Here is a tiny trained network, its code and every weight. The questions are about switching its units off for an input and a class, where a switched-off unit gives its printed mean instead of its output.

import numpy as np


def w(rows, s, z=0):
    codes = np.array(rows[::2]) - 128.0
    scale = np.full(codes.shape[1], s)
    scale[-1] = z or s
    return codes * scale


def f(y):
    return np.maximum(y, 0)


def log_softmax(a):
    a = a - a.max(-1, keepdims=True)
    return a - np.log(np.exp(a).sum(-1, keepdims=True))


def net(x, mask):
    res = np.array(x, float).reshape(1, 7) / 4 @ E
    y = f(res @ A[0][:, :-1].T + A[0][:, -1])
    res = res + np.where(mask, y, B[0][:, -1]) @ B[0][:, :-1]
    return log_softmax(res[-1] @ U[:, :-1].T + U[:, -1])


A, B = {}, {}
E = w([
[141,68,67,127,100,175],'x0',
[84,209,57,99,26,105],'x1',
[125,179,62,239,205,120],'x2',
[197,129,104,231,88,63],'x3',
[73,112,173,138,167,73],'x4',
[108,220,150,131,122,149],'x5',
[35,68,144,183,2,196],'x6',
],0.0071)
A[0] = w([
[78,84,100,167,63,199,132],'N1',
[58,87,85,161,58,186,128],'N2',
[127,27,134,146,161,207,130],'N3',
[96,60,189,183,139,71,116],'N4',
[151,147,78,154,133,195,105],'N5',
[130,182,130,220,136,116,116],'N6',
[60,98,123,154,72,165,116],'N7',
[168,119,195,174,143,89,115],'N8',
[117,179,51,77,99,174,94],'N9',
[139,95,87,145,61,137,102],'N10',
[73,116,175,90,137,97,94],'N11',
[142,207,80,243,123,112,126],'N12',
[136,196,77,232,119,116,140],'N13',
[198,86,138,118,160,184,132],'N14',
[102,135,178,120,188,220,140],'N15',
[147,74,153,201,174,88,85],'N16',
[96,101,237,173,127,90,123],'N17',
[52,87,84,153,59,177,127],'N18',
[104,130,176,160,98,193,83],'N19',
[180,56,116,135,53,125,136],'N20',
[150,122,102,83,182,59,104],'N21',
[72,204,145,23,27,143,127],'N22',
[89,121,138,129,149,127,7],'N23',
[117,69,186,183,146,83,117],'N24',
[59,94,84,155,58,183,130],'N25',
[200,71,139,90,133,191,166],'N26',
[146,196,70,255,123,116,130],'N27',
[100,225,161,45,53,156,119],'N28',
[138,186,92,200,137,119,109],'N29',
[192,84,43,158,25,92,126],'N30',
[172,91,71,131,16,112,137],'N31',
],0.0089,0.017)
B[0] = w([
[107,35,186,198,149,157,235],'N1',
[83,25,189,223,160,188,236],'N2',
[161,66,184,140,72,102,207],'N3',
[72,154,90,115,67,156,186],'N4',
[137,120,119,144,132,80,148],'N5',
[130,175,68,160,159,74,176],'N6',
[75,100,109,181,127,189,205],'N7',
[91,114,105,132,78,112,171],'N8',
[31,145,109,155,134,156,165],'N9',
[150,73,161,121,136,111,166],'N10',
[123,152,94,132,131,113,154],'N11',
[218,193,55,137,171,18,210],'N12',
[204,128,106,134,186,54,215],'N13',
[180,97,145,127,96,80,181],'N14',
[164,99,146,116,46,76,204],'N15',
[91,190,108,94,68,141,171],'N16',
[59,166,53,100,82,146,191],'N17',
[72,46,128,224,135,166,234],'N18',
[71,86,36,217,127,107,151],'N19',
[136,81,176,114,85,126,203],'N20',
[77,103,99,208,179,164,174],'N21',
[55,183,100,71,26,157,255],'N22',
[49,112,2,70,131,63,128],'N23',
[79,134,92,109,70,149,183],'N24',
[81,43,126,205,163,151,235],'N25',
[183,87,166,179,124,79,223],'N26',
[225,181,48,144,194,31,219],'N27',
[68,175,105,65,17,120,221],'N28',
[181,116,62,190,141,51,170],'N29',
[142,95,225,68,31,126,209],'N30',
[118,117,165,82,38,157,215],'N31',
],0.0097,0.009)
U = w([
[82,223,103,38,70,146,123],'0',
[186,139,67,149,254,96,127],'1',
[209,87,198,104,92,128,175],'2',
[87,195,158,54,253,220,1],'3',
[47,76,161,135,107,174,137],'4',
],0.01,0.0083)

Each question gives the input, the list of numbers given to net, and the class t.
The units are the neurons (one row each of A and B). Each row of codes is followed by its name. A weight is (code - 128) times the scale printed after its matrix; where a second scale follows, it is the last column's (A, B and U).
mask holds one flag per neuron, in row order. A switched-off neuron (its flag False) gives its mean, the last column of its row in B, instead of its output. The means were averaged over made-up inputs and are rounded, as every weight is.
A unit's drop is (log p(t) with every unit on - log p(t) with that unit switched off) / (log p(t) with every unit on - log p(t) with every unit switched off).
The circuit of an input: a set's keep is (log p(t) with only the set's units on - log p(t) with every unit switched off) / (log p(t) with every unit on - log p(t) with every unit switched off). Starting from the 12 units with the biggest drops (on a tie, the unit counted first), units are removed one at a time, each time the one whose removal leaves the highest keep (on an exact tie, the one counted first), for as long as the keep stays at least 0.8.
circuit, biggest first: the units of the circuit, biggest drop first
top k neurons: the k neurons with the biggest drops, biggest first
drop of u: that unit's drop, to one decimal
input [6,5,0,6,-3,0,-6], class 1: circuit, biggest first : N27
input [8,-7,3,3,4,-3,-5], class 2: top 2 neurons : N3, N14
input [-1,-7,5,-1,2,-6,0], class 2: circuit, biggest first : N3, N18
input [-1,2,-5,1,7,-4,-4], class 0: circuit, biggest first : N2, N1
input [-8,4,-6,4,0,-5,-6], class 0: top 2 neurons : N2, N1
input [-5,7,7,-5,-1,7,1], class 0: top 2 neurons : N28, N22
input [-8,-4,3,-3,-2,-3,4], class 2: top 2 neurons : N22, N18
input [-6,7,-5,2,-6,5,3], class 0: top 2 neurons : N22, N28
input [4,-1,-1,8,2,5,3], class 2: top 2 neurons : N30, N31
input [-5,2,-6,-6,-3,6,4], class 0: top 2 neurons : N22, N28
input [4,-3,5,8,-4,3,7], class 1: top 2 neurons : N27, N12
input [-6,7,-1,-6,7,-2,-5], class 0: drop of N26 : 0.0
input [-2,-3,-6,-2,2,3,-4], class 0: drop of N2 : 0.3
input [1,-8,1,-8,7,-7,-6], class 2: drop of N15 : 0.3
input [-3,-5,-2,-7,-1,3,-5], class 2: top neuron : N15
